Below are the code and all the weights of a small trained network. Each question names an input and a class and asks about switching units off, where a switched-off unit gives its printed mean instead of its output.

import numpy as np


def w(rows, s, z=0):
    codes = np.array(rows[::2]) - 128.0
    scale = np.full(codes.shape[1], s)
    scale[-1] = z or s
    return codes * scale


def f(y):
    return np.maximum(y, 0)


def log_softmax(a):
    a = a - a.max(-1, keepdims=True)
    return a - np.log(np.exp(a).sum(-1, keepdims=True))


def net(x, mask):
    res = np.array(x, float).reshape(1, 6) / 4 @ E
    y = f(res @ A[0][:, :-1].T + A[0][:, -1])
    res = res + np.where(mask, y, B[0][:, -1]) @ B[0][:, :-1]
    return log_softmax(res[-1] @ U[:, :-1].T + U[:, -1])


A, B = {}, {}
E = w([
[206,234,93,70,162],'x0',
[145,113,132,126,152],'x1',
[60,106,125,15,141],'x2',
[118,173,247,122,150],'x3',
[204,95,157,86,17],'x4',
[135,123,130,127,137],'x5',
],0.011)
A[0] = w([
[92,164,109,162,160,122],'neuron 1',
[125,92,98,130,131,121],'neuron 2',
[106,62,157,201,109,131],'neuron 3',
[118,180,210,122,139,52],'neuron 4',
[79,68,129,146,116,113],'neuron 5',
[161,114,147,113,72,87],'neuron 6',
[166,195,127,94,125,147],'neuron 7',
[82,160,105,151,178,61],'neuron 8',
[77,103,151,126,108,84],'neuron 9',
[153,223,101,68,137,137],'neuron 10',
[129,126,121,146,168,98],'neuron 11',
[117,125,125,100,109,72],'neuron 12',
[92,165,122,152,161,120],'neuron 13',
[83,71,158,170,109,83],'neuron 14',
[93,127,133,148,95,79],'neuron 15',
[139,108,50,119,114,62],'neuron 16',
[100,145,107,179,169,98],'neuron 17',
[175,93,148,103,74,100],'neuron 18',
[147,141,122,163,105,25],'neuron 19',
[107,63,142,130,124,155],'neuron 20',
[173,188,90,108,141,68],'neuron 21',
[178,157,125,235,114,69],'neuron 22',
[173,174,53,109,128,116],'neuron 23',
[102,129,92,147,175,87],'neuron 24',
[102,125,121,112,164,75],'neuron 25',
[111,147,207,133,134,41],'neuron 26',
[189,90,117,100,82,81],'neuron 27',
[97,111,119,56,130,46],'neuron 28',
[90,162,115,169,166,85],'neuron 29',
[148,152,184,123,158,113],'neuron 30',
[90,108,114,62,155,2],'neuron 31',
[83,113,149,43,135,80],'neuron 32',
[134,90,52,126,144,45],'neuron 33',
[90,66,139,148,105,137],'neuron 34',
[154,130,213,121,158,32],'neuron 35',
[136,107,62,133,120,77],'neuron 36',
[166,118,144,117,83,93],'neuron 37',
[152,144,124,214,142,22],'neuron 38',
[145,150,101,92,143,87],'neuron 39',
[171,149,150,203,123,30],'neuron 40',
[152,108,6,145,114,98],'neuron 41',
[164,142,156,118,57,108],'neuron 42',
[154,97,54,128,128,101],'neuron 43',
[101,149,109,148,152,95],'neuron 44',
[185,191,83,97,145,51],'neuron 45',
[140,156,185,125,138,78],'neuron 46',
],0.014,0.003)
B[0] = w([
[173,62,158,78,100,190],'neuron 1',
[84,143,151,165,113,165],'neuron 2',
[149,137,111,170,193,246],'neuron 3',
[56,158,188,158,73,202],'neuron 4',
[164,116,125,176,177,208],'neuron 5',
[184,54,159,78,108,189],'neuron 6',
[140,90,128,185,181,204],'neuron 7',
[169,52,147,85,114,196],'neuron 8',
[116,120,113,156,151,182],'neuron 9',
[145,87,114,206,212,235],'neuron 10',
[130,114,141,99,122,161],'neuron 11',
[141,137,102,111,122,148],'neuron 12',
[166,61,167,88,102,186],'neuron 13',
[155,83,116,182,199,221],'neuron 14',
[132,130,131,141,149,162],'neuron 15',
[80,154,172,143,90,194],'neuron 16',
[147,74,140,59,124,195],'neuron 17',
[161,69,133,72,118,202],'neuron 18',
[126,148,103,110,128,161],'neuron 19',
[147,128,105,179,180,196],'neuron 20',
[135,103,124,163,200,203],'neuron 21',
[137,254,31,62,128,242],'neuron 22',
[127,112,137,175,161,217],'neuron 23',
[174,96,172,72,109,185],'neuron 24',
[146,126,117,88,122,162],'neuron 25',
[86,190,195,176,40,190],'neuron 26',
[149,80,142,81,96,202],'neuron 27',
[131,208,36,108,143,184],'neuron 28',
[175,61,151,74,93,192],'neuron 29',
[101,154,151,148,93,183],'neuron 30',
[127,185,58,89,113,182],'neuron 31',
[120,246,40,97,119,203],'neuron 32',
[72,158,177,123,66,188],'neuron 33',
[169,112,114,190,184,213],'neuron 34',
[93,145,152,136,75,187],'neuron 35',
[62,148,212,150,55,184],'neuron 36',
[160,77,141,67,115,182],'neuron 37',
[128,185,70,92,135,204],'neuron 38',
[128,128,120,160,157,172],'neuron 39',
[125,227,45,103,119,206],'neuron 40',
[76,170,182,148,69,237],'neuron 41',
[165,65,143,93,113,200],'neuron 42',
[83,181,179,149,72,197],'neuron 43',
[145,91,154,92,126,169],'neuron 44',
[172,117,134,179,200,216],'neuron 45',
[81,135,160,154,80,176],'neuron 46',
],0.0086,0.012)
U = w([
[157,104,130,220,197,64],'0',
[176,57,173,5,97,44],'1',
[49,174,222,166,62,245],'2',
[136,213,20,57,124,160],'3',
],0.013,0.0012)

Each question gives the input, the list of numbers given to net, and the class t.
The units are the neurons (one row each of A and B). Each row of codes is followed by its name. A weight is (code - 128) times the scale printed after its matrix; where a second scale follows, it is the last column's (A, B and U).
mask holds one flag per neuron, in row order. A switched-off neuron (its flag False) gives its mean, the last column of its row in B, instead of its output. The means were averaged over made-up inputs and are rounded, as every weight is.
A unit's drop is (log p(t) with every unit on - log p(t) with that unit switched off) / (log p(t) with every unit on - log p(t) with every unit switched off).
The circuit of an input: a set's keep is (log p(t) with only the set's units on - log p(t) with every unit switched off) / (log p(t) with every unit on - log p(t) with every unit switched off). Starting from the 12 units with the biggest drops (on a tie, the unit counted first), units are removed one at a time, each time the one whose removal leaves the highest keep (on an exact tie, the one counted first), for as long as the keep stays at least 0.8.
units of the circuit, in order: the units of the circuit, biggest drop first
unit that matters most: the unit with the biggest drop
top k neurons: the k neurons with the biggest drops, biggest first
drop of u: that unit's drop, to one decimal
input [-8,-5,-8,2,5,-8], class 0: top 4 neurons	(neuron 14; neuron 3; neuron 34; neuron 32)
input [0,-3,7,5,3,0], class 3: units of the circuit, in order	(neuron 32)
input [-1,-4,-8,7,-2,7], class 3: top 3 neurons	(neuron 22; neuron 40; neuron 38)
input [3,-2,6,3,5,-7], class 3: top 2 neurons	(neuron 32; neuron 28)
input [-8,-4,-6,5,8,2], class 0: top 3 neurons	(neuron 3; neuron 14; neuron 34)
input [-6,6,-4,7,-5,-7], class 2: top 3 neurons	(neuron 26; neuron 4; neuron 10)
input [-2,-5,8,3,-6,5], class 3: top 2 neurons	(neuron 32; neuron 28)
input [-6,-5,-7,-4,6,7], class 3: top 2 neurons	(neuron 22; neuron 40)
input [-6,1,7,-4,5,-3], class 3: top 3 neurons	(neuron 32; neuron 28; neuron 31)
input [-1,-6,-7,4,7,6], class 1: top 4 neurons	(neuron 42; neuron 6; neuron 18; neuron 37)
input [-3,6,2,-7,6,-6], class 2: top 4 neurons	(neuron 41; neuron 43; neuron 36; neuron 16)
input [0,3,-2,2,-1,7], class 2: top 4 neurons	(neuron 32; neuron 28; neuron 31; neuron 22)
input [8,2,-7,-4,2,8], class 0: top 2 neurons	(neuron 45; neuron 10)
input [2,-4,-8,6,-2,7], class 3: top 2 neurons	(neuron 22; neuron 40)
input [0,7,-6,7,-5,-4], class 2: unit that matters most	neuron 4
input [-7,-7,-8,0,4,-8], class 3: top 4 neurons	(neuron 22; neuron 40; neuron 38; neuron 10)
input [6,4,6,6,0,6], class 0: top 3 neurons	(neuron 10; neuron 7; neuron 22)
input [-4,3,-3,5,-3,-7], class 2: drop of neuron 16	-0.1
input [7,2,3,0,7,-7], class 0: drop of neuron 7	0.3
input [3,6,-5,5,0,6], class 2: drop of neuron 35	0.3
input [4,-5,-1,-6,-2,2], class 2: drop of neuron 1	0.0
input [-6,-4,-7,-8,7,-2], class 2: unit that matters most	neuron 41
